Below is a small trained network, with its code and all its weights. Each question gives an input and a target symbol and asks what happens when units are switched off, that is, made to give their printed mean instead of their output.

import numpy as np


def w(rows, s, z=0):
    codes = np.array(rows[::2]) - 128.0
    scale = np.full(codes.shape[1], s)
    scale[-1] = z or s
    return codes * scale


def f(y):
    return np.maximum(y, 0)


def softmax(a):
    e = np.exp(a - a.max(-1, keepdims=True))
    return e / e.sum(-1, keepdims=True)


def log_softmax(a):
    a = a - a.max(-1, keepdims=True)
    return a - np.log(np.exp(a).sum(-1, keepdims=True))


def net(x, mask):
    ids = ['ΔΘβεηξτψ'.index(c) for c in x.split()]
    T = len(ids)
    res = E[ids] + P[:T]
    r = res
    for j in range(3):
        rows = slice(3 * j, 3 * j + 3)
        q, k, v = (r @ M[0][rows].T for M in (Q, K, V))
        z = softmax(np.where(np.tri(T) > 0, q @ k.T / 3**0.5, -1e9)) @ v
        o = O[0][rows]
        res = res + np.where(mask[j], z, o[:, -1]) @ o[:, :-1]
    y = f(res @ A[0][:, :-1].T + A[0][:, -1])
    res = res + np.where(mask[3:15], y, B[0][:, -1]) @ B[0][:, :-1]
    return log_softmax(res[-1] @ U[:, :-1].T + U[:, -1])


Q, K, V, O, A, B = {}, {}, {}, {}, {}, {}
E = w([
[125,204,134],'Δ',
[124,150,164],'Θ',
[94,233,140],'β',
[126,153,217],'ε',
[98,97,249],'η',
[169,76,98],'ξ',
[69,53,132],'τ',
[104,82,16],'ψ',
],0.02)
P = w([
[2,194,115],'0',
[14,177,133],'1',
[29,165,140],'2',
[49,156,140],'3',
[72,146,136],'4',
[86,138,132],'5',
[100,128,128],'6',
],0.0071)
Q[0] = w([
[124,186,61],'H1',
[102,89,31],'H1',
[146,124,232],'H1',
[138,38,9],'H2',
[68,236,190],'H2',
[115,198,156],'H2',
[5,134,110],'H3',
[62,3,199],'H3',
[119,39,115],'H3',
],0.014)
K[0] = w([
[48,151,111],'H1',
[119,161,152],'H1',
[168,83,106],'H1',
[35,219,138],'H2',
[191,71,137],'H2',
[169,117,137],'H2',
[197,144,134],'H3',
[212,20,142],'H3',
[198,4,42],'H3',
],0.02)
V[0] = w([
[145,211,172],'H1',
[115,174,126],'H1',
[222,85,73],'H1',
[117,167,252],'H2',
[235,207,148],'H2',
[182,186,52],'H2',
[111,82,165],'H3',
[81,35,186],'H3',
[113,79,31],'H3',
],0.012)
O[0] = w([
[158,113,113,134],'H1',
[124,121,173,149],'H1',
[129,211,112,1],'H1',
[217,119,115,192],'H2',
[251,104,216,33],'H2',
[68,149,236,48],'H2',
[100,240,73,145],'H3',
[108,217,66,169],'H3',
[1,83,83,89],'H3',
],0.0076,0.0091)
A[0] = w([
[181,73,62,82],'N1',
[201,102,65,84],'N2',
[201,203,221,54],'N3',
[89,2,155,24],'N4',
[70,147,87,160],'N5',
[99,109,62,5],'N6',
[139,36,96,85],'N7',
[253,174,140,90],'N8',
[203,147,216,29],'N9',
[152,96,122,167],'N10',
[206,103,119,58],'N11',
[186,248,20,84],'N12',
],0.0096,0.011)
B[0] = w([
[75,146,147,209],'N1',
[90,143,173,201],'N2',
[57,112,99,176],'N3',
[135,204,143,184],'N4',
[183,131,112,254],'N5',
[186,137,220,175],'N6',
[91,176,149,205],'N7',
[182,140,153,202],'N8',
[106,189,7,152],'N9',
[136,112,108,191],'N10',
[77,153,138,167],'N11',
[76,73,163,226],'N12',
],0.012,0.0097)
U = w([
[212,116,197,248],'Δ',
[200,208,166,103],'Θ',
[153,91,252,126],'β',
[108,193,161,1],'ε',
[110,120,179,114],'η',
[110,64,94,187],'ξ',
[155,141,139,78],'τ',
[172,150,153,117],'ψ',
],0.012,0.0077)

Each question gives the input, a string of symbols that net reads in full, and the target symbol t.
The units are the heads (3 rows each of Q, K, V and O) and the neurons (one row each of A and B). Each row of codes is followed by its name. A weight is (code - 128) times the scale printed after its matrix; where a second scale follows, it is the last column's (O, A, B and U).
mask holds one flag per unit, heads first, then neurons. A switched-off unit (its flag False) gives its mean, the last column of its rows in O or B, instead of its output. The means were averaged over made-up inputs and are rounded, as every weight is.
A unit's drop is (log p(t) with every unit on - log p(t) with that unit switched off) / (log p(t) with every unit on - log p(t) with every unit switched off).
The circuit of an input: a set's keep is (log p(t) with only the set's units on - log p(t) with every unit switched off) / (log p(t) with every unit on - log p(t) with every unit switched off). Starting from the 12 units with the biggest drops (on a tie, the unit counted first), units are removed one at a time, each time the one whose removal leaves the highest keep (on an exact tie, the one counted first), for as long as the keep stays at least 0.8.
circuit, biggest first: the units of the circuit, biggest drop first
k most important neurons: the k neurons with the biggest drops, biggest first
which heads matter: for each layer, one digit per head in row order, 1 if its drop is at least 0.15 and else 0, layers parted by /
input Δ ψ ε, target ε: circuit, biggest first => H2
input Θ ψ ε ψ Θ, target ε: 2 most important neurons => N8; N6
input Δ ε Θ β Δ ε Θ, target Θ: circuit, biggest first => N9; H2; H3
input Θ β Θ ε, target Θ: circuit, biggest first => N9; H3
input ξ η τ ψ, target η: which heads matter => 010
input Θ ψ Δ η, target ε: circuit, biggest first => H3; H2
input τ ξ ξ Θ η η Δ, target β: which heads matter => 011
input η β Δ τ Θ β, target ξ: which heads matter => 010
input Θ β Θ Δ β ξ, target β: which heads matter => 110
input ε τ Δ Θ, target ξ: which heads matter => 010
input η η τ η Θ τ ε, target ξ: circuit, biggest first => H2; N4
input Θ Θ η Δ Θ, target β: 3 most important neurons => N12; N2; N5
input ε Θ ξ ξ, target η: 4 most important neurons => N2; N1; N7; N5
input Θ ε η Θ Θ, target β: circuit, biggest first => N12; H2; N2; H3
input η ψ Θ, target ε: which heads matter => 111
input Θ τ Θ η, target ξ: 4 most important neurons => N12; N6; N4; N7
input τ ξ η β ε ψ, target ε: which heads matter => 101
input ψ Θ ψ η, target ε: circuit, biggest first => H2; H3
input η Θ Θ Θ Θ Δ, target Δ: which heads matter => 000
input β β Θ ξ β, target β: circuit, biggest first => H3
